[[139 119 105 124 132]
 [108 117 148 149 110]
 [148 125 103 118 146]]
:
[[119 105]
 [117 148]]

[[145 125 152]
 [135 116 155]
 [143 123 151]
 [154 113 140]]
:
[[125 152]
 [116 155]]

[[114 106 116 125]
 [113 116 125 132]
 [113 113 123 131]
 [117 125 133 132]
 [120 129 137 126]]
:
[[106 116]
 [116 125]]

[[120 149 153]
 [143 133 155]
 [116 142 154]
 [143 142 154]
 [116 149 153]]
:
[[149 153]
 [133 155]]

[[114 122 117]
 [128 112 111]
 [144 125 102]]
:
[[122 117]
 [112 111]]

[[106 119 127 134]
 [146 137 139 121]
 [121 110 115 141]
 [136 125 123 130]]
:
[[119 127]
 [137 139]]
---
[[131 127]
 [104 125]
 [128 128]
 [126 129]]
:
[[131 127]
 [104 125]
 [128 128]]

[[145 148 108 113]
 [151 121 119 117]
 [150 109 119 115]
 [153 128 113 112]
 [116 109 134 132]]
:
[[145 148]
 [151 121]
 [150 109]]

[[122 119 128]
 [151 131 135]
 [153 138 136]
 [105 120 121]
 [123 131 128]]
:
[[122 119]
 [151 131]
 [153 138]]

[[129 101 101]
 [154 154 148]
 [155 123 127]
 [100 138 134]
 [134 104 104]]
:
[[129 101]
 [154 154]
 [155 123]]

[[139 129 127]
 [123 122 129]
 [128 122 128]
 [124 150 139]]
:
[[139 129]
 [123 122]
 [128 122]]

[[125 106]
 [120 155]
 [110 128]
 [120 154]
 [110 146]]
:
[[125 106]
 [120 155]
 [110 128]]
---
[[133 126 127 140 136]
 [117 145 149 112 118]
 [117 145 149 112 118]]
:
[[126 127]
 [145 149]]

[[111 137 107 139 127]
 [115 136 117 138 131]
 [133 127 151 126 140]]
:
[[137 107]
 [136 117]]

[[129 141 137]
 [131 137 139]
 [132 138 137]
 [151 128 128]
 [130 140 137]]
:
[[141 137]
 [137 139]]

[[111 144 122 144]
 [116 136 118 137]
 [137 119 139 119]
 [142 112 141 111]
 [128 133 150 132]]
:
[[144 122]
 [136 118]]

[[120 129 119]
 [135 106 127]
 [116 116 110]]
:
[[129 119]
 [106 127]]

[[108 151 126 151 142]
 [139 125 156 123 139]
 [109 151 127 151 142]
 [115 145 131 145 141]]
:
[[151 126]
 [125 156]]

[[152 127 136]
 [114 120 138]
 [131 142 105]
 [124 141 105]
 [115 119 140]]
:
[[127 136]
 [120 138]]

[[139 131 138 131 115]
 [114 118 107 122 108]
 [154 108 155 107 127]]
:
[[131 138]
 [118 107]]
---
[[141 127 145 150 128 136 125]
 [123 126 105 108 104 145 149]
 [145 130 124 110 107 144 140]
 [145 113 152 143 143 142 149]]
:
[[141 145 128 125]
 [123 105 104 149]
 [145 124 107 140]
 [145 152 143 149]]

[[139 144 132 129 112 121 123 133 121]
 [119 125 142 122 125 131 123 123 122]
 [121 117 137 137 135 128 102 122 115]
 [125 127 132 135 115 104 140 140 116]]
:
[[139 132 112 123 121]
 [119 142 125 123 122]
 [121 137 135 102 115]
 [125 132 115 140 116]]

[[146 123 118 110 141 117 143 138 112 136 148 133 138 121 123 127]
 [136 116 119 111 135 131 135 114 119 146 109 129 131 124 138 119]
 [138 149 137 147 123 122 131 132 117 127 148 145 125 129 111 127]
 [107 106 122 150 118 146 128 138 139 130 129 114 136 116 131 113]
 [137 126 121 123 110 112 123 116 148 123 140 120 142 145 128 130]
 [145 148 130 148 128 131 120 128 148 111 126 116 124 138 127 138]]
:
[[146 118 141 143 112 148 138 123]
 [136 119 135 135 119 109 131 138]
 [138 137 123 131 117 148 125 111]
 [107 122 118 128 139 129 136 131]
 [137 121 110 123 148 140 142 128]
 [145 130 128 120 148 126 124 127]]

[[141 127 137 136 138]
 [118 127 132 117 120]
 [151 123 136 138 141]
 [141 127 131 132 144]
 [148 127 132 137 140]
 [105 127 129 119 116]
 [112 131 123 119 119]
 [151 126 131 140 140]
 [143 126 128 135 122]
 [110 125 126 119 121]]
:
[[141 137 138]
 [118 132 120]
 [151 136 141]
 [141 131 144]
 [148 132 140]
 [105 129 116]
 [112 123 119]
 [151 131 140]
 [143 128 122]
 [110 126 121]]

[[126 125 125 127 123 132 132 124 126 130 120 132]
 [124 129 124 136 129 131 127 124 153 126 125 125]
 [125 125 134 127 131 129 131 130 133 130 125 129]
 [128 141 126 134 135 128 122 133 119 126 132 128]
 [126 120 130 124 126 129 135 129 122 129 134 124]
 [134 122 121 134 132 127 126 126 129 129 122 131]]
:
[[126 125 123 132 126 120]
 [124 124 129 127 153 125]
 [125 134 131 131 133 125]
 [128 126 135 122 119 132]
 [126 130 126 135 122 134]
 [134 121 132 126 129 122]]

[[124 128 137]
 [146 129 102]
 [153 142 126]
 [123 138 156]
 [142 127 103]
 [144 136 112]]
:
[[124 137]
 [146 102]
 [153 126]
 [123 156]
 [142 103]
 [144 112]]
---
[[145 120 127 120 130 132 129 131 129 127 126 129 131 134 127 123]
 [135 121 129 119 124 132 125 134 130 129 119 129 129 130 126 125]
 [150 120 127 120 132 132 132 130 129 127 129 129 133 136 128 123]
 [147 120 127 120 131 132 130 131 129 127 127 129 132 135 127 123]
 [128 124 131 119 118 133 119 139 131 131 114 129 128 126 125 129]
 [138 121 128 119 126 132 126 133 129 128 121 129 130 131 127 124]]
:
[[120 127 120 130 132 129 131 129 127 126 129 131 134 127 123 145]
 [121 129 119 124 132 125 134 130 129 119 129 129 130 126 125 135]
 [120 127 120 132 132 132 130 129 127 129 129 133 136 128 123 150]
 [120 127 120 131 132 130 131 129 127 127 129 132 135 127 123 147]
 [124 131 119 118 133 119 139 131 131 114 129 128 126 125 129 128]
 [121 128 119 126 132 126 133 129 128 121 129 130 131 127 124 138]]

[[119 157]
 [143 130]]
:
[[157 119]
 [130 143]]

[[113 146]
 [128 136]
 [145  99]]
:
[[146 113]
 [136 128]
 [ 99 145]]

[[139 129 122 122 115 138 121 127 132]
 [141 123 127 128 130 116 128 113 120]
 [139 124 143 143 133 124 136 136 129]
 [137 125 128 125 129 126 127 105 122]
 [139 125 128 129 140 119 129 141 128]
 [141 130 129 127 139 116 129 140 124]]
:
[[129 122 122 115 138 121 127 132 139]
 [123 127 128 130 116 128 113 120 141]
 [124 143 143 133 124 136 136 129 139]
 [125 128 125 129 126 127 105 122 137]
 [125 128 129 140 119 129 141 128 139]
 [130 129 127 139 116 129 140 124 141]]

[[134 135 121 128 131 124 115 131 123 127 119 135 134 133]
 [121 125 133 152 122 134 149 127 139 127 156 119 119 123]
 [112 108 137 153 118 139 152 132 145 135 158 104 106 123]
 [126 128 142 143 119 134 150 123 136 130 153 119 118 130]
 [135 139 118 116 134 122 109 130 119 124 106 140 138 128]]
:
[[135 121 128 131 124 115 131 123 127 119 135 134 133 134]
 [125 133 152 122 134 149 127 139 127 156 119 119 123 121]
 [108 137 153 118 139 152 132 145 135 158 104 106 123 112]
 [128 142 143 119 134 150 123 136 130 153 119 118 130 126]
 [139 118 116 134 122 109 130 119 124 106 140 138 128 135]]

[[118 124 117 142 130]
 [ 98 136 131 129 133]
 [139 119 152 117 122]
 [119 128 121 121 132]]
:
[[124 117 142 130 118]
 [136 131 129 133  98]
 [119 152 117 122 139]
 [128 121 121 132 119]]

[[116 120 128 126 138 130 115 144 140]
 [127 155 119 102 139 138 116 130 145]
 [143 121 131 119 152 141 132 138 142]
 [135 155 105 107 108 148 119 121 139]]
:
[[120 128 126 138 130 115 144 140 116]
 [155 119 102 139 138 116 130 145 127]
 [121 131 119 152 141 132 138 142 143]
 [155 105 107 108 148 119 121 139 135]]

[[128 128 135 126 136 120 126 134 129 126]
 [127 134 114 127 117 131 136 121 127 127]
 [127 129 105 132 106 146 135 111 127 131]
 [128 124 145 126 144 124 119 140 130 123]
 [127 124 148 124 148 117 119 142 131 123]
 [129 131 113 131 113 135 135 117 125 132]
 [128 133 115 129 116 129 136 120 126 131]]
:
[[128 135 126 136 120 126 134 129 126 128]
 [134 114 127 117 131 136 121 127 127 127]
 [129 105 132 106 146 135 111 127 131 127]
 [124 145 126 144 124 119 140 130 123 128]
 [124 148 124 148 117 119 142 131 123 127]
 [131 113 131 113 135 135 117 125 132 129]
 [133 115 129 116 129 136 120 126 131 128]]

[[126 102 121 133 132 118 118 133 143 128 134]
 [135 141 124 129 135 135 130 121 119 131 126]
 [127 153 126 126 132 138 135 120 115 124 127]
 [136 112 117 134 138 125 118 124 136 134 131]
 [125 130 115 134 137 127 125 120 132 120 137]
 [135 139 122 130 137 134 129 120 121 130 128]
 [131 148 139 121 123 137 138 124 114 130 118]]
:
[[102 121 133 132 118 118 133 143 128 134 126]
 [141 124 129 135 135 130 121 119 131 126 135]
 [153 126 126 132 138 135 120 115 124 127 127]
 [112 117 134 138 125 118 124 136 134 131 136]
 [130 115 134 137 127 125 120 132 120 137 125]
 [139 122 130 137 134 129 120 121 130 128 135]
 [148 139 121 123 137 138 124 114 130 118 131]]
